Below are the code and all the weights of a small trained network. Each question names an input and a class and asks about switching units off, where a switched-off unit gives its printed mean instead of its output.

import numpy as np


def w(rows, s, z=0):
    codes = np.array(rows[::2]) - 128.0
    scale = np.full(codes.shape[1], s)
    scale[-1] = z or s
    return codes * scale


def norm(h):
    return h / np.sqrt((h * h).mean(-1, keepdims=True) + 1e-5)


def f(y):
    return y / 2 * (1 + np.tanh(0.7978845608 * (y + 0.044715 * y**3)))


def log_softmax(a):
    a = a - a.max(-1, keepdims=True)
    return a - np.log(np.exp(a).sum(-1, keepdims=True))


def net(x, mask):
    res = np.array(x, float).reshape(1, 7) / 4 @ E
    u = 0
    for l in range(4):
        y = f(norm(res) @ A[l][:, :-1].T + A[l][:, -1])
        res = res + np.where(mask[u : u + 4], y, B[l][:, -1]) @ B[l][:, :-1]
        u += 4
    return log_softmax(norm(res)[-1] @ U[:, :-1].T + U[:, -1])


A, B = {}, {}
E = w([
[130,124,127,125,132,128,132,120,123],'x0',
[141,131,127,124,123,128,122,128,132],'x1',
[161,131,29,123,75,5,136,126,152],'x2',
[129,127,128,129,127,128,116,123,133],'x3',
[129,133,125,127,119,132,134,134,130],'x4',
[137,131,125,131,125,130,110,134,134],'x5',
[153,10,116,67,90,135,130,195,154],'x6',
],0.018)
A[0] = w([
[128,23,78,106,114,78,151,230,123,1],'0.n1',
[107,242,200,145,151,253,145,166,119,220],'0.n2',
[127,29,195,98,133,249,144,217,127,30],'0.n3',
[125,242,80,137,132,37,162,135,116,108],'0.n4',
],0.031,0.0036)
B[0] = w([
[127,53,170,94,62,60,188,77,130,220],'0.n1',
[98,68,195,79,133,76,225,51,92,250],'0.n2',
[120,178,70,169,193,252,54,243,92,255],'0.n3',
[156,216,101,184,154,126,45,188,207,206],'0.n4',
],0.024,0.042)
A[1] = w([
[71,97,201,77,160,72,225,17,91,33],'1.n1',
[142,14,127,46,2,5,243,71,124,203],'1.n2',
[127,190,77,140,119,139,114,106,139,2],'1.n3',
[201,97,161,77,159,102,127,29,91,92],'1.n4',
],0.034,0.00079)
B[1] = w([
[167,172,107,86,159,107,203,98,108,232],'1.n1',
[69,47,123,180,3,134,33,98,128,254],'1.n2',
[141,130,141,140,161,89,119,137,148,146],'1.n3',
[130,179,106,120,192,187,119,138,113,172],'1.n4',
],0.035,0.059)
A[2] = w([
[144,143,139,103,130,78,232,85,94,96],'2.n1',
[184,136,77,64,152,106,217,68,79,5],'2.n2',
[116,165,68,91,87,130,168,3,58,65],'2.n3',
[140,78,170,68,134,78,231,105,110,71],'2.n4',
],0.039,0.0016)
B[2] = w([
[110,177,156,94,121,144,190,31,98,198],'2.n1',
[114,64,159,147,88,75,106,37,133,208],'2.n2',
[144,191,174,86,254,125,200,167,161,253],'2.n3',
[204,155,163,119,118,82,164,48,128,190],'2.n4',
],0.026,0.038)
A[3] = w([
[115,93,135,136,191,123,113,215,141,254],'3.n1',
[164,116,131,62,99,71,212,150,171,72],'3.n2',
[123,136,67,14,66,149,199,125,180,86],'3.n3',
[147,128,3,93,86,77,174,107,82,122],'3.n4',
],0.029,0.00082)
B[3] = w([
[144,140,105,35,127,145,247,102,88,253],'3.n1',
[173,151,53,89,209,154,155,49,69,188],'3.n2',
[136,97,137,130,221,150,130,178,63,168],'3.n3',
[68,126,149,129,158,114,88,162,193,168],'3.n4',
],0.015,0.018)
U = w([
[131,138,183,86,166,96,209,2,105,255],'0',
[177,199,116,171,160,58,75,175,231,81],'1',
[111,95,107,113,163,245,133,230,62,60],'2',
[96,28,139,151,5,100,73,90,146,82],'3',
],0.011,0.00088)

Each question gives the input, the list of numbers given to net, and the class t.
The units are the neurons (one row each of A and B). Each row of codes is followed by its name. A weight is (code - 128) times the scale printed after its matrix; where a second scale follows, it is the last column's (A, B and U).
mask holds one flag per neuron, layer by layer. A switched-off neuron (its flag False) gives its mean, the last column of its row in B, instead of its output. The means were averaged over made-up inputs and are rounded, as every weight is.
A unit's drop is (log p(t) with every unit on - log p(t) with that unit switched off) / (log p(t) with every unit on - log p(t) with every unit switched off).
The circuit of an input: a set's keep is (log p(t) with only the set's units on - log p(t) with every unit switched off) / (log p(t) with every unit on - log p(t) with every unit switched off). Starting from the 12 units with the biggest drops (on a tie, the unit counted first), units are removed one at a time, each time the one whose removal leaves the highest keep (on an exact tie, the one counted first), for as long as the keep stays at least 0.8.
units of the circuit, in order: the units of the circuit, biggest drop first
unit that matters most: the unit with the biggest drop
k most important neurons: the k neurons with the biggest drops, biggest first
top k neurons in layer l: the k neurons of layer l with the biggest drops, biggest first
drop of u: that unit's drop, to one decimal
input [1,8,3,6,-8,6,0], class 1: units of the circuit, in order	[0.n2 1.n1 1.n2]
input [-5,-3,1,4,5,-4,2], class 3: 2 most important neurons	[1.n2 0.n1]
input [0,-3,1,2,6,4,3], class 3: units of the circuit, in order	[0.n1 1.n2]
input [-6,5,0,-4,2,3,8], class 2: unit that matters most	1.n1
input [-8,8,1,7,-2,6,-6], class 1: 3 most important neurons	[0.n4 1.n1 1.n2]
input [4,-8,-1,7,8,-5,5], class 2: 2 most important neurons	[0.n3 1.n2]
input [-1,-2,7,6,8,7,0], class 1: 2 most important neurons	[0.n4 0.n2]
input [-4,0,2,-7,-5,4,0], class 1: 2 most important neurons	[0.n4 0.n2]
input [8,-1,-7,4,4,-8,1], class 2: 3 most important neurons	[0.n3 0.n1 1.n1]
input [8,0,1,0,0,6,8], class 3: top 2 neurons in layer 0	[0.n1 0.n4]
input [-8,7,1,-5,-2,4,6], class 3: 2 most important neurons	[0.n1 0.n4]
input [-1,0,-1,1,1,6,5], class 2: 2 most important neurons	[0.n3 1.n2]
input [-7,3,-3,1,8,-6,3], class 2: drop of 0.n3	1.0
input [-3,-4,8,-1,-6,-4,3], class 3: unit that matters most	0.n3
input [-1,0,2,-4,6,1,0], class 1: drop of 0.n4	0.8
input [-6,-7,5,7,-6,-8,-5], class 1: drop of 1.n4	0.0
